Here is a tiny trained network, its code and every weight. The questions are about switching its units off for an input and a target symbol, where a switched-off unit gives its printed mean instead of its output.

import numpy as np


def w(rows, s, z=0):
    codes = np.array(rows[::2]) - 128.0
    scale = np.full(codes.shape[1], s)
    scale[-1] = z or s
    return codes * scale


def f(y):
    return y / 2 * (1 + np.tanh(0.7978845608 * (y + 0.044715 * y**3)))


def softmax(a):
    e = np.exp(a - a.max(-1, keepdims=True))
    return e / e.sum(-1, keepdims=True)


def log_softmax(a):
    a = a - a.max(-1, keepdims=True)
    return a - np.log(np.exp(a).sum(-1, keepdims=True))


def net(x, mask):
    ids = ['ΔΞΠΦΩβγεημσψ'.index(c) for c in x.split()]
    T = len(ids)
    res = E[ids] + P[:T]
    u = 0
    for l in range(3):
        r = res
        for j in range(2):
            rows = slice(2 * j, 2 * j + 2)
            q, k, v = (r @ M[l][rows].T for M in (Q, K, V))
            z = softmax(np.where(np.tri(T) > 0, q @ k.T / 2**0.5, -1e9)) @ v
            o = O[l][rows]
            res = res + np.where(mask[u + j], z, o[:, -1]) @ o[:, :-1]
        u += 2
        y = f(res @ A[l][:, :-1].T + A[l][:, -1])
        res = res + np.where(mask[u : u + 4], y, B[l][:, -1]) @ B[l][:, :-1]
        u += 4
    return log_softmax(res[-1] @ U[:, :-1].T + U[:, -1])


Q, K, V, O, A, B = {}, {}, {}, {}, {}, {}
E = w([
[121,137,111,109],'Δ',
[153,174,76,160],'Ξ',
[116,122,109,97],'Π',
[87,94,148,51],'Φ',
[96,119,112,85],'Ω',
[154,85,118,96],'β',
[151,72,89,139],'γ',
[95,136,78,168],'ε',
[128,95,41,137],'η',
[119,137,157,59],'μ',
[91,108,95,253],'σ',
[118,249,50,45],'ψ',
],0.018)
P = w([
[80,254,229,240],'0',
[48,204,135,183],'1',
[7,139,139,143],'2',
[76,135,83,202],'3',
[79,119,94,191],'4',
[92,119,98,197],'5',
[79,103,114,171],'6',
[107,88,102,160],'7',
[119,61,88,155],'8',
[136,30,83,139],'9',
[122,19,116,102],'10',
[140,31,107,126],'11',
[143,113,119,202],'12',
[145,99,124,179],'13',
],0.0075)
Q[0] = w([
[74,161,203,93],'0.h0',
[1,196,120,218],'0.h0',
[59,112,83,220],'0.h1',
[25,42,12,152],'0.h1',
],0.0078)
K[0] = w([
[144,152,138,63],'0.h0',
[14,139,55,117],'0.h0',
[59,139,62,156],'0.h1',
[36,138,2,92],'0.h1',
],0.01)
V[0] = w([
[111,106,100,9],'0.h0',
[89,115,26,177],'0.h0',
[150,72,124,2],'0.h1',
[160,61,163,18],'0.h1',
],0.0071)
O[0] = w([
[159,112,21,212,32],'0.h0',
[134,24,100,20,250],'0.h0',
[169,222,176,171,25],'0.h1',
[254,118,88,127,2],'0.h1',
],0.0056,0.0086)
A[0] = w([
[148,38,228,177,254],'0.n0',
[126,187,8,69,228],'0.n1',
[194,106,91,82,160],'0.n2',
[52,254,71,206,184],'0.n3',
],0.0074,0.0045)
B[0] = w([
[93,223,107,204,255],'0.n0',
[93,121,230,135,199],'0.n1',
[73,87,254,161,150],'0.n2',
[84,112,127,17,163],'0.n3',
],0.0095,0.0064)
Q[1] = w([
[118,47,158,187],'1.h0',
[106,13,187,65],'1.h0',
[174,176,176,200],'1.h1',
[174,150,93,254],'1.h1',
],0.0098)
K[1] = w([
[89,60,227,191],'1.h0',
[162,80,227,88],'1.h0',
[169,112,220,162],'1.h1',
[254,212,243,61],'1.h1',
],0.0079)
V[1] = w([
[88,119,2,210],'1.h0',
[173,37,65,121],'1.h0',
[135,120,121,176],'1.h1',
[138,53,253,177],'1.h1',
],0.0077)
O[1] = w([
[105,44,165,138,144],'1.h0',
[123,81,61,115,2],'1.h0',
[102,5,121,110,104],'1.h1',
[117,184,114,121,116],'1.h1',
],0.013,0.0048)
A[1] = w([
[184,102,3,183,203],'1.n0',
[113,163,158,132,253],'1.n1',
[96,72,37,131,75],'1.n2',
[146,220,135,80,204],'1.n3',
],0.0071,0.0067)
B[1] = w([
[6,155,153,80,127],'1.n0',
[122,3,150,35,254],'1.n1',
[145,229,158,54,156],'1.n2',
[195,93,220,232,192],'1.n3',
],0.0065,0.0079)
Q[2] = w([
[137,44,219,116],'2.h0',
[181,161,213,157],'2.h0',
[255,106,9,95],'2.h1',
[64,181,179,130],'2.h1',
],0.0077)
K[2] = w([
[107,39,98,190],'2.h0',
[77,151,140,70],'2.h0',
[205,44,197,41],'2.h1',
[2,159,99,232],'2.h1',
],0.0071)
V[2] = w([
[106,220,155,140],'2.h0',
[70,59,62,166],'2.h0',
[177,131,193,255],'2.h1',
[236,46,206,58],'2.h1',
],0.0077)
O[2] = w([
[167,84,108,6,109],'2.h0',
[135,94,70,161,246],'2.h0',
[148,104,129,209,97],'2.h1',
[63,188,19,179,2],'2.h1',
],0.013,0.0096)
A[2] = w([
[136,226,167,115,3],'2.n0',
[97,228,102,203,241],'2.n1',
[58,191,138,100,161],'2.n2',
[164,146,5,118,100],'2.n3',
],0.013,0.0062)
B[2] = w([
[215,60,94,171,231],'2.n0',
[62,221,114,177,183],'2.n1',
[208,197,73,104,254],'2.n2',
[193,178,253,112,121],'2.n3',
],0.012,0.0027)
U = w([
[136,150,124,154,2],'Δ',
[148,146,104,118,17],'Ξ',
[128,170,122,144,48],'Π',
[121,169,140,167,21],'Φ',
[132,162,115,139,40],'Ω',
[67,198,149,165,122],'β',
[105,88,113,228,161],'γ',
[114,131,140,41,185],'ε',
[107,122,2,102,234],'η',
[125,171,121,152,167],'μ',
[145,15,109,147,48],'σ',
[158,156,168,159,125],'ψ',
],0.0085,0.0071)

Each question gives the input, a string of symbols that net reads in full, and the target symbol t.
The units are the heads (2 rows each of Q, K, V and O) and the neurons (one row each of A and B). Each row of codes is followed by its name. A weight is (code - 128) times the scale printed after its matrix; where a second scale follows, it is the last column's (O, A, B and U).
mask holds one flag per unit, layer by layer, with each layer's heads first. A switched-off unit (its flag False) gives its mean, the last column of its rows in O or B, instead of its output. The means were averaged over made-up inputs and are rounded, as every weight is.
A unit's drop is (log p(t) with every unit on - log p(t) with that unit switched off) / (log p(t) with every unit on - log p(t) with every unit switched off).
The circuit of an input: a set's keep is (log p(t) with only the set's units on - log p(t) with every unit switched off) / (log p(t) with every unit on - log p(t) with every unit switched off). Starting from the 12 units with the biggest drops (on a tie, the unit counted first), units are removed one at a time, each time the one whose removal leaves the highest keep (on an exact tie, the one counted first), for as long as the keep stays at least 0.8.
units of the circuit, in order: the units of the circuit, biggest drop first
top k neurons: the k neurons with the biggest drops, biggest first
top k neurons in layer l: the k neurons of layer l with the biggest drops, biggest first
input ψ Ξ η η γ Φ β Π η η ε, target η: units of the circuit, in order -> 2.h1, 0.n0
input σ Δ γ η ε, target ε: top 2 neurons in layer 1 -> 1.n3, 1.n1
input β σ β β β β, target γ: units of the circuit, in order -> 0.h0, 2.h1
input β β β, target β: units of the circuit, in order -> 2.h1, 0.h1, 2.n1
input ε σ Ξ, target ε: units of the circuit, in order -> 0.n3, 2.h1, 0.h1
input ε γ ε β Π η, target η: units of the circuit, in order -> 2.h1, 0.n0
input σ ψ σ β σ σ γ η γ Ξ β γ Φ γ, target γ: units of the circuit, in order -> 1.h0, 0.n0, 2.h1
input Π β ψ Π Ξ Ξ η Φ σ β Π σ Φ, target σ: units of the circuit, in order -> 2.h1, 0.n0
input μ ψ ε, target ψ: units of the circuit, in order -> 1.h0, 0.n1, 2.n0, 2.h1
input ψ Φ ψ γ η Π σ σ Δ μ, target σ: units of the circuit, in order -> 2.h1, 0.n0
input γ σ β Ξ ε, target ε: units of the circuit, in order -> 0.h1, 2.h1, 0.n3
input β Ω Ω, target β: top 2 neurons in layer 0 -> 0.n0, 0.n2
input σ ε β σ η σ γ γ σ β ψ Π, target ψ: top 2 neurons in layer 0 -> 0.n1, 0.n2
input σ β σ Ξ Ξ Φ β η ε η Φ Δ, target η: top 2 neurons in layer 0 -> 0.n0, 0.n1
input Ξ Π σ β Ω η σ η ψ γ σ σ Ξ, target σ: top 3 neurons in layer 0 -> 0.n1, 0.n0, 0.n3
input ψ σ σ β ε ε σ σ σ σ ψ Ξ, target ψ: units of the circuit, in order -> 0.n1, 1.h0, 1.n3, 0.n0
input Π ε ψ, target ψ: top 2 neurons -> 1.n3, 0.n1
input ε β Ω β σ Ξ ε σ Φ σ γ γ Π Ω, target σ: top 2 neurons in layer 0 -> 0.n0, 0.n1
input σ γ σ β σ σ μ μ σ ψ σ β, target ψ: top 3 neurons -> 0.n1, 0.n2, 0.n0
input ψ γ ψ β ψ β β μ Ω β β, target β: top neuron in layer 2 -> 2.n1
input γ β ε β η β, target η: top 2 neurons -> 1.n3, 0.n0
input γ Π σ, target ε: top 2 neurons in layer 0 -> 0.n3, 0.n1
